The same points and some others measured another way (B), then each row and its match in B
B:
0: [-312  222   12  275  -26 -686  -64   26  485 -293 -176   42  488  191
   90 -135 -249 -257  384 -275   87  154  -96 -574  259    7  211   44]
1: [ -55   54  136 -324  -30  350  433  124 -147  464 -225  -83   -2 -397
  160  258  -13 -176 -104    4  169 -113  -25 -357   28 -168  -16 -208]
2: [-247   52  232 -364 -464  106  128  -67 -123  254   -7 -219   24  -95
  110   58 -107  -72 -225  -57  481 -256  191  233  319  139 -265 -131]
3: [  72  148   38 -217 -340  122  165 -299 -180   11   -7 -239 -264   23
  105  -20   96  -11 -295   90  375  -49   29  193   50  128   21   73]
4: [-255   10  109 -134 -383 -153  -55  -17   33   30   47 -162  172   39
   57  -13 -216  -10  -95 -100  354 -174  219  216  287  225 -189  -56]
5: [ 114 -140 -175   -6 -190   56  -37  -56 -176 -102  165 -179  -75   23
   -7   25 -146  219 -255  100  118  -48  211  409  -74  312   -6   37]
6: [-422  441  374 -239 -383 -322  239 -213  246   96 -291 -142  195   68
  216  -93   26 -461  104 -262  555  -54 -156 -494  508 -145  -17  -33]
7: [  52  203  -29  -32 -286 -146   58 -339  -11 -227  -12 -195 -169  191
   88 -127   62  -36 -167   38  306   67  -23   93   56  159  141  164]
8: [ 154 -308 -245   65  314  281  200  424 -108  252  -46   66  161 -445
   15  320 -290  140    0   90 -300  -11  127 -211 -310   23  108 -205]
9: [ 365 -392 -420  200  150  205 -110  190 -156 -110  200   -4 -101 -168
  -74  162 -289  416 -179  286 -287   19  285  385 -477  362  152    8]
10: [ 313  127 -212  102 -100  -43   53 -350  -59 -326   21 -154 -337  175
   61 -107  117   88 -199  191  100  165  -53  112 -236  175  314  249]
11: [-149    0 -176  324  114 -479  -66  183  305 -246  -55   42  456   56
   21  -20 -316  -55  266 -196  -85  149    4 -374   67  101  184   -7]
12: [ -93 -205 -155  111  -13 -117  -69  260   34  -10   75  -30  312 -106
  -15  106 -355  130   20  -64  -28  -47  222   73   15  221  -38 -111]
13: [ 319  166 -267  206  110 -124  137 -238   52 -325  -94  -63 -200  113
   82  -71  100  -14  -34  134  -57  270 -182 -267 -292   30  461  223]
14: [ -26  -43 -163  180   76 -204   37  157  138  -97  -49    8  259  -52
   38   58 -234    1  114  -62  -60   88   33 -240  -50   87  159  -28]
15: [-261  301   47  201  -21 -580   64  -39  435 -223 -246   25  374  139
  132 -115 -130 -328  340 -238  131  168 -182 -668  216  -82  260   62]
16: [-252  515  262 -177 -205 -255  399 -271  183   54 -366 -131   84   39
  239  -82  167 -492   98 -223  432   90 -319 -729  344 -274  175   21]
17: [ 128  139   44 -294  -78  377  456 -105 -246  296 -180 -157 -248 -267
  159  164  145 -120 -234   88  207  -23  -98 -218  -78 -124  100  -64]
18: [ 101  105 -152  193 -201 -330 -152 -267  136 -424   61 -118  -83  286
   30 -179  -78   71  -48   76  146  119   50  152  -60  279  220  221]
19: [ -71  219   56  -23 -427 -289  -95 -361   97 -277   20 -200 -108  290
   83 -191   -5  -42 -113    9  409   -5   56  209  166  242   44  178]
20: [ 148  119 -169  156 -112 -216  -14 -247   56 -335   17 -119 -108  188
   46 -121  -12   39  -76   69   96  147  -26   23 -104  188  256  195]
21: [  70  213 -129  144 -257 -359  -64 -385   83 -444   43 -180 -110  344
   56 -222   36    6  -96    8  257  151  -38   95   36  225  220  251]
22: [-223  108  170 -210 -167    8  244   79   26  250 -165  -95  182 -182
  140  110 -111 -201   -4 -123  264  -99   16 -280  228  -60  -71 -154]
23: [-115  367  136 -123 -168 -154  312 -233   93   14 -248 -134    8   31
  182  -41  118 -317   10 -122  331   77 -210 -475  188 -145  175   47]
24: [ 205 -364 -205  -67   21  389   42  250 -237  208  126  -48  -66 -329
  -17  264 -274  297 -232  233 -111 -145  310  352 -299  253  -48 -141]
25: [ 181 -224 -317  143  -82  -16 -119    7 -155 -224  218 -137  -22   53
  -58   16 -212  316 -212  103  -10   22  243  446 -172  394   50   59]
26: [ 123 -178 -335  369   91 -311 -220  110  157 -357  118   20  185   96
  -52  -27 -320  209   84   48 -176  128  156   87 -204  316  220   89]
27: [ -11   91 -194  313  -84 -502 -179 -142  240 -470   48  -73  160  296
   12 -177 -166   32   94  -55   68  173   20  -36    9  247  248  193]
28: [-167    4 -119  312 -125 -594 -278   17  343 -398   53   -2  359  255
   -2 -149 -335   27  196 -127   65   73  126  -14  123  287  111   98]
29: [ 236 -271 -178 -118  262  550  355  360 -271  421  -79   11  -38 -559
   60  397 -167  123 -154  170 -215  -60  109 -160 -358  -38   75 -228]
30: [-332  184   45  177 -154 -611  -94    6  395 -247 -109  -20  423  193
   77 -136 -252 -202  280 -247  188   65  -11 -333  302   91   98   30]
31: [ -50   10 -255  429  128 -561 -148  101  336 -419  -14   41  385  173
   -2  -98 -288    1  263 -136 -136  219   -9 -302  -31  167  282   96]
32: [  -7    0   34 -157   35  211  308  151  -44  302 -170  -23   44 -323
  126  205  -98 -110  -25   22   51  -50    7 -319  -54  -93   63 -152]
33: [ -67   50 -209  323  152 -430   22  114  236 -270  -77   17  365   74
   32  -35 -217  -61  219 -174  -97  205  -71 -435    9   51  264   38]
34: [  17 -149 -199  205  318  -71  130  384  148   70 -125  115  338 -284
   34  199 -305  -11  214  -44 -274   88   17 -470 -176  -26  211 -141]
35: [ -86 -120 -212  263  164 -268   -6  287  186 -105  -31   48  406  -89
    4   77 -335   19  196 -132 -161  102   62 -302  -32  105  143  -76]
36: [-263   34   76  -48  -12 -135  180  231  140  187 -170   -5  369 -200
   98  124 -235 -180  150 -192  109  -40   15 -416  191  -60   -9 -179]
37: [ 183   28 -102 -130 -139  218  200 -146 -215   36   -4 -171 -228  -83
   72   74   47   60 -274  130  159    2   36  109 -125  102   97   38]
38: [ 220  104 -173  117 -108 -136    2 -271   30 -308   14 -117 -211  164
   56 -102   12   63 -114  135   92  137  -14   61 -167  179  273  201]
39: [ -61   41  -95  169  145 -230   97  159  222  -46 -159   56  283  -96
   75   63 -208 -120  210  -86  -82  108  -51 -477  -40  -34  219  -47]
40: [ -91 -121 -145  178  135 -183   27  291  150   -9  -52   47  364 -143
   22  109 -328   -1  163 -101 -121   44   82 -279  -26   80  103 -107]
41: [ 186 -299 -120 -132  -91  383   13  149 -217  201  114  -71 -151 -280
    9  229 -232  270 -265  253   -7 -171  313  418 -254  258  -73  -98]
42: [ 115 -294 -270   82   45  115   10  237 -167   26  131  -69  121 -179
  -39  162 -281  248 -148   53 -106  -25  235  221 -165  256   -1  -85]
43: [-275  518  119  121 -126 -649  167 -270  410 -296 -301  -74  267  274
  172 -226   59 -450  284 -295  315  227 -328 -760  337 -160  299  142]
44: [ -61 -301  -91 -124   17  269  155  374 -200  335   43  -62  221 -389
    2  292 -322  139 -125  -15  -15 -169  254   89  -15  124 -161 -271]
45: [-221  468   74  135 -143 -606  135 -285  358 -317 -242  -90  220  286
  161 -224   48 -383  226 -261  303  221 -290 -641  296  -98  293  164]
46: [ 314 -201 -143 -204   41  589  301  103 -358  315   -1 -103 -293 -396
   61  295  -32  184 -334  273  -38  -88  141  156 -352   66   53 -110]
47: [-145  118  228 -411 -276  282  367  -30 -176  402 -158 -174  -48 -266
  167  163   20 -180 -199  -27  391 -181   24 -125  197  -83 -134 -160]
48: [  46 -338 -167   22 -210   68 -206  142 -112  -25  246 -103   46  -61
  -52   90 -361  342 -204  140   43 -171  409  617  -86  444 -141  -54]
49: [-233  237  -31  258 -163 -681 -130 -143  379 -414  -70  -55  338  324
   72 -225 -166 -175  238 -224  195  151  -65 -288  251  132  192  141]
50: [-340  150    9  191 -115 -594  -58   56  348 -224 -101  -30  485  162
   53 -109 -262 -186  263 -292  167   78  -11 -358  324   85   76    2]
51: [ -50  215 -150  272  -30 -498   13 -155  207 -394  -68  -88  202  248
   58 -161  -57 -123  130 -171  101  231 -143 -325   89   75  289  154]
52: [-125 -143   28 -209  -94  218  216  246 -162  342  -34  -94  187 -320
   67  232 -229   14 -126  -59  128 -170  181   -5   95   60 -161 -237]
53: [ 112  -87   79 -426 -328  542  244  -86 -395  354   37 -230 -335 -270
   95  198    8  113 -449  211  312 -245  219  430  -46  147 -176 -102]
54: [ 170  -44 -135  -31 -227   62  -29 -176 -139 -141  119 -173 -206   54
   23  -19  -67  187 -261  156  164  -28  160  380 -115  285   50   98]
55: [-269  -53   43  -50  -96 -131   69  231   79  151  -64  -49  376 -151
   59  109 -297  -83   79 -180  140 -104  139 -161  227   73 -104 -184]
56: [ 170 -268 -413  457  279 -277 -197  279  195 -315   85  106  280  -21
  -68   51 -398  237  173   56 -371  167  152  -64 -317  269  284   32]
57: [ 455 -244 -263   -5  132  453  101   64 -213   89   37  -16 -357 -289
   33  223  -92  278 -245  406 -199  -10  167  222 -548  169  220   13]
58: [-300  454  319 -300 -334 -160  370 -263   80  143 -293 -191   67   13
  230  -54  144 -437   -6 -212  536  -13 -212 -504  421 -199   24  -19]
59: [  37 -144 -190  108  270   49  199  345   36  142 -112   59  261 -314
   42  224 -253    1  108  -28 -213   56   28 -399 -168  -36  156 -157]
60: [ 157  -84 -254  153  -54  -94  -44  -58  -52 -242  109 -116  -19   76
   -4  -20 -128  178 -133   75    6   85  103  180 -145  259  152   98]
61: [ -25 -154 -192  158  220  -67  109  335   74   59  -66   45  343 -233
   25  171 -296   24  123  -85 -178   58   59 -338  -86   26  131 -140]
62: [ 294  -91 -118 -212   79  535  388   53 -319  318  -88  -92 -264 -390
   95  269   36   69 -281  227   -6  -37   26  -60 -307  -47  122  -99]
63: [ 173 -208 -146 -172   48  444  287  193 -322  305   14 -110  -70 -373
   36  278 -112  147 -254  115  -19  -79  139   74 -205   66   -9 -160]
64: [ -24   42   -6  -95  -97   40  181    9  -50   90  -82 -107   50 -123
   90   88  -79  -53  -78  -15  155  -18   26 -125   35   37   48  -54]
65: [  39  -88   81 -335  -99  470  329  127 -229  448 -104  -99 -114 -414
  122  283  -70   -6 -220  131  145 -187  116  -19  -73  -30  -84 -199]
66: [-229  119  282 -409 -253  220  352   47  -84  449 -209 -123   52 -305
  176  181  -42 -227 -101  -72  376 -196   41 -228  253 -112 -157 -216]
67: [  25   37   79 -201 -102  231  226   11  -47  237 -132  -69  -95 -236
  135  158  -56  -72 -103  104  152  -94   42 -120  -58  -20   45  -80]
68: [ -69 -206  -65  -43 -209   13 -109  129  -54   41  130  -95  123  -82
   -5   91 -318  184 -128   42  112 -154  308  355   34  318 -140  -98]
69: [ 145  -70  -19 -245 -190  367  182  -43 -270  201   24 -171 -231 -203
   74  147  -34  113 -322  171  193 -124  150  256 -110  141  -42  -55]
70: [ 329 -255 -200  -97  -76  437   43   19 -293  103  136 -110 -325 -218
    9  181 -124  310 -351  331  -21 -104  269  487 -371  278   27   -8]
71: [ 226  138 -242  265  -38 -301  -65 -277  134 -460   11  -84 -139  255
   43 -159    1   53  -18  109   23  233  -66  -31 -193  194  374  264]

[  84  -59  -18  101 -356  -66  -95 -239 -184 -132 -117  -73  162  373
  -92   66  248 -123 -123  257  252  123  -41 -350 -205   31 -148]
56
[-104  175  -80  -70 -146  -58  182 -216 -142 -135   64  -77   97  246
 -190  -19  -44   51 -340   95  224    9  -31   45 -113    8 -131]
14
[  68  291  259 -338  -35  -24  283  106  234  128 -126   20   59 -121
   13  -79 -195  -72   86 -113  -42 -262  192   95  -33  206   89]
47
[ 192  -52  193   55 -351  -61  -66   65  -35  -89 -359   44   81  317
   61  -41  196 -481  -16  307  349  -23  146 -496 -143   87  -79]
42
[ 271  -38  306  -72 -221   62  -81  152  242  100 -163   31   69  -51
  110  -29   33 -191  423 -110 -123 -128  145 -231  -71  188  190]
2
[ 244    1  265   20  -59  244 -373   29  231   56    7   28   59 -119
 -112  142  -50  171  678 -420 -575 -102  -26  -57 -134  281  315]
13
[  99  213  237 -246  -74    2  155   76  203   93 -118   16   70  -66
   -3  -48 -123  -75  132 -107  -57 -196  156   17  -55  192   87]
67
[  32  478  210 -259   47   -7 -171 -335  -25   99 -325   29  264  138
 -378  330   19  247  128   -8 -323 -184  -25  -51 -336  434 -145]
15
[ 143  248  188 -116 -209 -114 -197 -322 -107   53 -454   16  302  322
 -194  280  277  -60   64  288    7  -57   26 -399 -354  326 -238]
11
[  71  398  254 -338   89   67    1 -167  203  194  -82    5  176 -168
 -207  182 -148  334  336 -292 -491 -245   31  177 -186  389   93]
6
[ 449 -328  370  253 -299  269 -544  265  247   -8 -186   89   -1   -2
  116   40  142 -269  843 -250 -343  -34   67 -482  -87  194  375]
54
[ -58  246  -13 -173 -205 -190  246 -276 -150  -37 -159  -68  190  292
 -129   23   82  -59 -384  296  338  -14   38 -107 -186   90 -264]
40
[-189  504   80 -467   40 -150  628  -13  102   41  -30  -32   57  -19
  -86 -165 -334  -26 -446   13  248 -264  189  334   12  108 -106]
1
[-154  437   -7 -354  -66 -214  438 -272  -93    5 -105  -71  183  191
 -177   -5  -72   49 -508  212  293 -121   71  129 -143  121 -268]
36
[ -33  -45   60  167   18  304  -88  267   86 -276  303   18 -207   -7
 -165 -179 -402  -17  135 -450 -193  -90  -29  196  125  -48  341]
3
[-118  227  -93  -52  -97  -21   22 -361 -201 -133   60  -86  163  276
 -326  127  -10  233 -256   47   29   33 -123   43 -196   99 -152]
50
[ 261  315  312 -433 -308 -306  161 -311  100  334 -572  -23  412  119
   84  202  383 -115  126  392  119 -126  192 -387 -354  402 -266]
34
[ -81   88   49  -91 -117   16  406  256   81 -177  119   -1 -139   66
   37 -321 -310 -289 -328  -52  351 -132  161  129  144 -109   90]
46
[-107  232   89 -212  -33   -2  428  198  111 -100   72    6  -89    5
  -22 -255 -357 -182 -297  -93  234 -211  165  223  104  -10   72]
62
[  36  460  294 -401  -39 -140  260  -14  112  127 -425   58  150   65
  -70   17  -71 -196 -122  161  117 -305  228  -72 -166  306 -141]
32
[ 216  416  380 -276   83  116 -396 -293  190  268 -311   49  299 -109
 -324  453   41  423  692 -299 -787 -233  -34  -38 -379  595   75]
43
[  -2 -193  -37  399  -19  425 -450  100  -43 -372  405  -20 -164  100
 -320  -15 -274  193  296 -528 -399   63 -210  100   23  -45  381]
21
[ -43   87  -40   92  -30  169 -195 -204 -102 -175  196  -59   52  153
 -331  109 -111  287   59 -247 -248   17 -166  101 -137   92   82]
51
[   2 -161   21  328    8  410 -318  218   48 -339  402    4 -215   25
 -244 -105 -349  102  283 -559 -352   -8 -137  159   92  -52  412]
10
[  17 -242  -68  401  -94  361 -385   57  -64 -350  414  -46 -133  131
 -248  -39 -182  156  239 -449 -291  120 -206   51   19  -88  326]
18
[   7 -175  -13  354  -16  396 -381  139   -4 -343  381  -24 -173   73
 -270  -45 -286  142  279 -514 -355   29 -171  102   49  -42  366]
19
[ -11  -92 -123  247 -218  116 -246 -241 -236 -277  162  -78   66  347
 -265   73   76  110  -76  -30   14  160 -182 -133 -150  -29   -9]
28
[  19 -189 -129  269 -291   82 -148 -142 -194 -278  178  -89   21  334
 -143  -24   85  -23  -98   12  157  183 -127 -173  -91 -104   12]
26
